Below are the code and all the weights of a small trained network. Each question names an input and a target symbol and asks about switching units off, where a switched-off unit gives its printed mean instead of its output.

import numpy as np


def w(rows, s, z=0):
    codes = np.array(rows[::2]) - 128.0
    scale = np.full(codes.shape[1], s)
    scale[-1] = z or s
    return codes * scale


def norm(h):
    return h / np.sqrt((h * h).mean(-1, keepdims=True) + 1e-5)


def f(y):
    return np.maximum(y, 0)


def softmax(a):
    e = np.exp(a - a.max(-1, keepdims=True))
    return e / e.sum(-1, keepdims=True)


def log_softmax(a):
    a = a - a.max(-1, keepdims=True)
    return a - np.log(np.exp(a).sum(-1, keepdims=True))


def net(x, mask):
    ids = ['αβγηλμξπσφψ'.index(c) for c in x.split()]
    T = len(ids)
    res = E[ids] + P[:T]
    q, k, v = (norm(res) @ M[0].T for M in (Q, K, V))
    z = softmax(np.where(np.tri(T) > 0, q @ k.T / 3**0.5, -1e9)) @ v
    res = res + np.where(mask[0], z, O[0][:, -1]) @ O[0][:, :-1]
    y = f(norm(res) @ A[0][:, :-1].T + A[0][:, -1])
    res = res + np.where(mask[1:13], y, B[0][:, -1]) @ B[0][:, :-1]
    return log_softmax(norm(res)[-1] @ U[:, :-1].T + U[:, -1])


Q, K, V, O, A, B = {}, {}, {}, {}, {}, {}
E = w([
[223,147,118,173],'α',
[84,112,137,108],'β',
[82,111,136,107],'γ',
[84,113,137,109],'η',
[192,108,254,162],'λ',
[84,112,137,108],'μ',
[230,155,117,169],'ξ',
[81,118,132,149],'π',
[105,152,135,106],'σ',
[109,140,115,96],'φ',
[125,97,113,102],'ψ',
],0.012)
P = w([
[21,97,144,21],'0',
[49,117,136,61],'1',
[77,122,132,93],'2',
[111,129,130,135],'3',
[137,136,130,151],'4',
[151,142,124,193],'5',
[175,144,122,205],'6',
[206,146,123,212],'7',
[202,150,119,227],'8',
[195,149,116,254],'9',
],0.004)
Q[0] = w([
[91,132,99,219],'h0',
[110,163,191,109],'h0',
[167,81,254,130],'h0',
],0.0078)
K[0] = w([
[253,197,183,178],'h0',
[142,137,3,139],'h0',
[17,193,61,217],'h0',
],0.0047)
V[0] = w([
[124,132,234,165],'h0',
[95,118,32,181],'h0',
[159,9,161,130],'h0',
],0.011)
O[0] = w([
[106,112,249,98,252],'h0',
[60,106,77,136,81],'h0',
[179,31,144,116,158],'h0',
],0.014,0.0021)
A[0] = w([
[134,122,122,138,77],'n0',
[132,33,10,164,34],'n1',
[196,163,125,154,184],'n2',
[93,131,183,109,180],'n3',
[137,133,58,226,116],'n4',
[178,120,147,162,130],'n5',
[103,155,2,135,68],'n6',
[125,162,101,82,183],'n7',
[111,200,205,163,94],'n8',
[67,78,119,160,2],'n9',
[153,162,67,139,85],'n10',
[160,10,136,134,138],'n11',
],0.0077,0.0042)
B[0] = w([
[124,129,126,148,128],'n0',
[187,2,105,185,151],'n1',
[66,96,151,128,199],'n2',
[184,136,118,186,254],'n3',
[99,111,78,84,174],'n4',
[97,139,174,128,185],'n5',
[152,145,24,62,158],'n6',
[146,145,101,177,163],'n7',
[145,129,197,63,207],'n8',
[115,86,144,163,155],'n9',
[98,107,94,170,147],'n10',
[147,176,162,76,211],'n11',
],0.0083,0.0047)
U = w([
[42,74,157,172,146],'α',
[137,121,129,112,51],'β',
[103,246,156,129,121],'γ',
[130,164,61,93,254],'η',
[138,122,130,86,92],'λ',
[131,116,135,96,94],'μ',
[149,104,138,66,159],'ξ',
[209,142,130,216,110],'π',
[186,40,69,119,183],'σ',
[141,132,162,109,93],'φ',
[142,117,132,107,74],'ψ',
],0.012,0.0059)

Each question gives the input, a string of symbols that net reads in full, and the target symbol t.
The units are the heads (3 rows each of Q, K, V and O) and the neurons (one row each of A and B). Each row of codes is followed by its name. A weight is (code - 128) times the scale printed after its matrix; where a second scale follows, it is the last column's (O, A, B and U).
mask holds one flag per unit, heads first, then neurons. A switched-off unit (its flag False) gives its mean, the last column of its rows in O or B, instead of its output. The means were averaged over made-up inputs and are rounded, as every weight is.
A unit's drop is (log p(t) with every unit on - log p(t) with that unit switched off) / (log p(t) with every unit on - log p(t) with every unit switched off).
The circuit of an input: a set's keep is (log p(t) with only the set's units on - log p(t) with every unit switched off) / (log p(t) with every unit on - log p(t) with every unit switched off). Starting from the 12 units with the biggest drops (on a tie, the unit counted first), units are removed one at a time, each time the one whose removal leaves the highest keep (on an exact tie, the one counted first), for as long as the keep stays at least 0.8.
units of the circuit, in order: the units of the circuit, biggest drop first
top k neurons: the k neurons with the biggest drops, biggest first
drop of u: that unit's drop, to one decimal
input ξ ξ φ π π γ ψ π, target σ: top neuron -> (n1)
input π β ψ ξ, target σ: units of the circuit, in order -> (h0 n4 n2)
input β γ π σ φ φ α, target η: units of the circuit, in order -> (h0 n4)
input π π μ σ β, target γ: units of the circuit, in order -> (h0 n2)
input π ψ π, target σ: units of the circuit, in order -> (h0 n1)
input ξ φ π μ, target η: units of the circuit, in order -> (h0 n6)
input γ ξ σ ξ, target γ: top 2 neurons -> (n3 n2)
input α γ ξ ξ γ μ, target π: units of the circuit, in order -> (n3 h0 n2)
input ψ σ γ, target σ: units of the circuit, in order -> (h0 n1)
input ξ η π ψ π ξ, target σ: top 2 neurons -> (n4 n3)
input β ξ ξ γ β, target π: top 2 neurons -> (n3 n8)
input π π φ ξ ξ, target η: units of the circuit, in order -> (h0 n4 n3)
input ξ π β, target α: top 3 neurons -> (n8 n11 n1)
input π ξ ξ, target α: top 2 neurons -> (n2 n3)
input π π γ φ γ π π π η, target α: units of the circuit, in order -> (h0)
input β π β π γ φ γ η, target η: top 2 neurons -> (n6 n2)
input η π π π ξ π α π ξ α, target α: drop of h0 -> 0.5
input η ξ ξ π β η π φ η, target η: drop of n6 -> 0.1
input μ φ σ ψ, target σ: drop of n10 -> 0.0
input μ σ β, target γ: top neuron -> (n1)
